Below are the code and all the weights of a small trained network. Each question names an input and a class and asks about switching units off, where a switched-off unit gives its printed mean instead of its output.

import numpy as np


def w(rows, s, z=0):
    codes = np.array(rows[::2]) - 128.0
    scale = np.full(codes.shape[1], s)
    scale[-1] = z or s
    return codes * scale


def norm(h):
    return h / np.sqrt((h * h).mean(-1, keepdims=True) + 1e-5)


def f(y):
    return y / 2 * (1 + np.tanh(0.7978845608 * (y + 0.044715 * y**3)))


def log_softmax(a):
    a = a - a.max(-1, keepdims=True)
    return a - np.log(np.exp(a).sum(-1, keepdims=True))


def net(x, mask):
    res = np.array(x, float).reshape(1, 3) / 4 @ E
    u = 0
    for l in range(2):
        y = f(norm(res) @ A[l][:, :-1].T + A[l][:, -1])
        res = res + np.where(mask[u : u + 10], y, B[l][:, -1]) @ B[l][:, :-1]
        u += 10
    return log_softmax(norm(res)[-1] @ U[:, :-1].T + U[:, -1])


A, B = {}, {}
E = w([
[107,41,116,172,166,187,61,105],'x0',
[1,97,156,159,40,155,129,172],'x1',
[215,162,64,136,102,225,232,80],'x2',
],0.0073)
A[0] = w([
[104,180,154,91,91,22,183,248,187],'0.n1',
[96,187,95,75,143,73,95,83,21],'0.n2',
[156,166,60,59,46,149,159,88,193],'0.n3',
[132,201,150,151,118,149,214,127,136],'0.n4',
[132,144,99,70,72,244,125,155,17],'0.n5',
[61,121,148,149,128,124,113,121,57],'0.n6',
[151,178,180,134,75,93,176,132,175],'0.n7',
[45,56,138,130,88,68,107,106,80],'0.n8',
[254,106,171,174,162,195,96,134,128],'0.n9',
[107,171,156,165,20,122,234,147,6],'0.n10',
],0.009,0.0021)
B[0] = w([
[102,137,34,120,180,135,153,39,254],'0.n1',
[121,156,160,87,119,53,203,159,153],'0.n2',
[94,191,117,97,132,176,17,168,205],'0.n3',
[169,195,135,80,55,113,145,221,189],'0.n4',
[46,137,84,50,146,66,135,199,172],'0.n5',
[120,80,54,139,115,151,161,206,164],'0.n6',
[207,99,110,3,99,213,68,101,186],'0.n7',
[93,187,76,234,106,192,88,124,210],'0.n8',
[100,97,179,239,225,138,182,64,199],'0.n9',
[145,81,238,111,33,125,94,79,208],'0.n10',
],0.0064,0.0079)
A[1] = w([
[106,103,70,112,40,52,104,128,5],'1.n1',
[74,1,109,104,172,112,134,30,61],'1.n2',
[14,98,187,82,124,80,124,148,164],'1.n3',
[141,93,116,136,218,117,183,54,214],'1.n4',
[114,142,59,72,174,79,86,82,110],'1.n5',
[211,192,96,31,156,100,123,177,132],'1.n6',
[99,97,161,190,106,66,64,195,147],'1.n7',
[39,42,137,150,123,140,192,97,229],'1.n8',
[43,60,97,169,62,186,93,174,162],'1.n9',
[164,104,207,154,167,171,65,127,213],'1.n10',
],0.0086,0.0022)
B[1] = w([
[153,165,112,78,177,158,141,149,153],'1.n1',
[254,98,201,149,129,169,182,67,186],'1.n2',
[151,101,77,96,148,150,171,77,167],'1.n3',
[32,138,150,99,59,79,127,235,212],'1.n4',
[122,151,131,155,95,184,136,218,180],'1.n5',
[99,56,148,196,164,142,131,89,209],'1.n6',
[108,181,47,132,151,175,159,109,176],'1.n7',
[216,103,120,111,171,139,76,97,203],'1.n8',
[130,104,105,170,126,32,65,79,255],'1.n9',
[148,135,90,94,117,189,132,79,168],'1.n10',
],0.0098,0.0087)
U = w([
[73,180,89,137,181,144,176,187,61],'0',
[100,88,202,143,107,1,127,200,74],'1',
[156,169,98,35,46,145,87,122,7],'2',
[205,83,203,174,177,172,138,85,199],'3',
[125,98,57,178,144,73,47,49,219],'4',
],0.021,0.0018)

Each question gives the input, the list of numbers given to net, and the class t.
The units are the neurons (one row each of A and B). Each row of codes is followed by its name. A weight is (code - 128) times the scale printed after its matrix; where a second scale follows, it is the last column's (A, B and U).
mask holds one flag per neuron, layer by layer. A switched-off neuron (its flag False) gives its mean, the last column of its row in B, instead of its output. The means were averaged over made-up inputs and are rounded, as every weight is.
A unit's drop is (log p(t) with every unit on - log p(t) with that unit switched off) / (log p(t) with every unit on - log p(t) with every unit switched off).
The circuit of an input: a set's keep is (log p(t) with only the set's units on - log p(t) with every unit switched off) / (log p(t) with every unit on - log p(t) with every unit switched off). Starting from the 12 units with the biggest drops (on a tie, the unit counted first), units are removed one at a time, each time the one whose removal leaves the highest keep (on an exact tie, the one counted first), for as long as the keep stays at least 0.8.
units of the circuit, in order: the units of the circuit, biggest drop first
most important unit: the unit with the biggest drop
top k neurons: the k neurons with the biggest drops, biggest first
k most important neurons of layer l: the k neurons of layer l with the biggest drops, biggest first
drop of u: that unit's drop, to one decimal
input [8,1,3], class 3: units of the circuit, in order => 1.n2
input [-4,-4,-7], class 1: 2 most important neurons of layer 1 => 1.n7; 1.n4
input [-2,-2,-4], class 0: 2 most important neurons of layer 0 => 0.n9; 0.n10
input [-6,8,-1], class 4: top 4 neurons => 1.n9; 0.n1; 0.n8; 1.n4
input [-7,-8,-3], class 1: top 2 neurons => 1.n7; 0.n8
input [-6,-2,-3], class 0: 3 most important neurons of layer 1 => 1.n6; 1.n5; 1.n9
input [-8,-7,-5], class 0: 2 most important neurons of layer 0 => 0.n1; 0.n10
input [-3,-2,6], class 3: top 2 neurons => 1.n6; 1.n4
input [1,2,4], class 2: 2 most important neurons of layer 0 => 0.n10; 0.n4
input [6,-5,8], class 0: 2 most important neurons of layer 0 => 0.n10; 0.n3
input [-5,-4,-2], class 0: top 2 neurons => 0.n1; 1.n9
input [-7,2,-8], class 0: 2 most important neurons of layer 1 => 1.n5; 1.n9
input [5,-8,-3], class 3: 2 most important neurons of layer 1 => 1.n2; 1.n10
input [4,-6,8], class 0: most important unit => 1.n4
input [0,-2,-1], class 1: top 2 neurons => 1.n4; 0.n10
input [7,-7,-7], class 3: top 2 neurons => 1.n2; 1.n9
input [5,-6,7], class 0: top 2 neurons => 1.n4; 0.n10
input [-2,-5,-6], class 1: drop of 0.n3 => 0.1
input [-5,-3,-6], class 0: drop of 1.n5 => 0.3
input [-4,6,-3], class 4: most important unit => 0.n8
input [7,-2,-1], class 3: drop of 1.n2 => 0.2
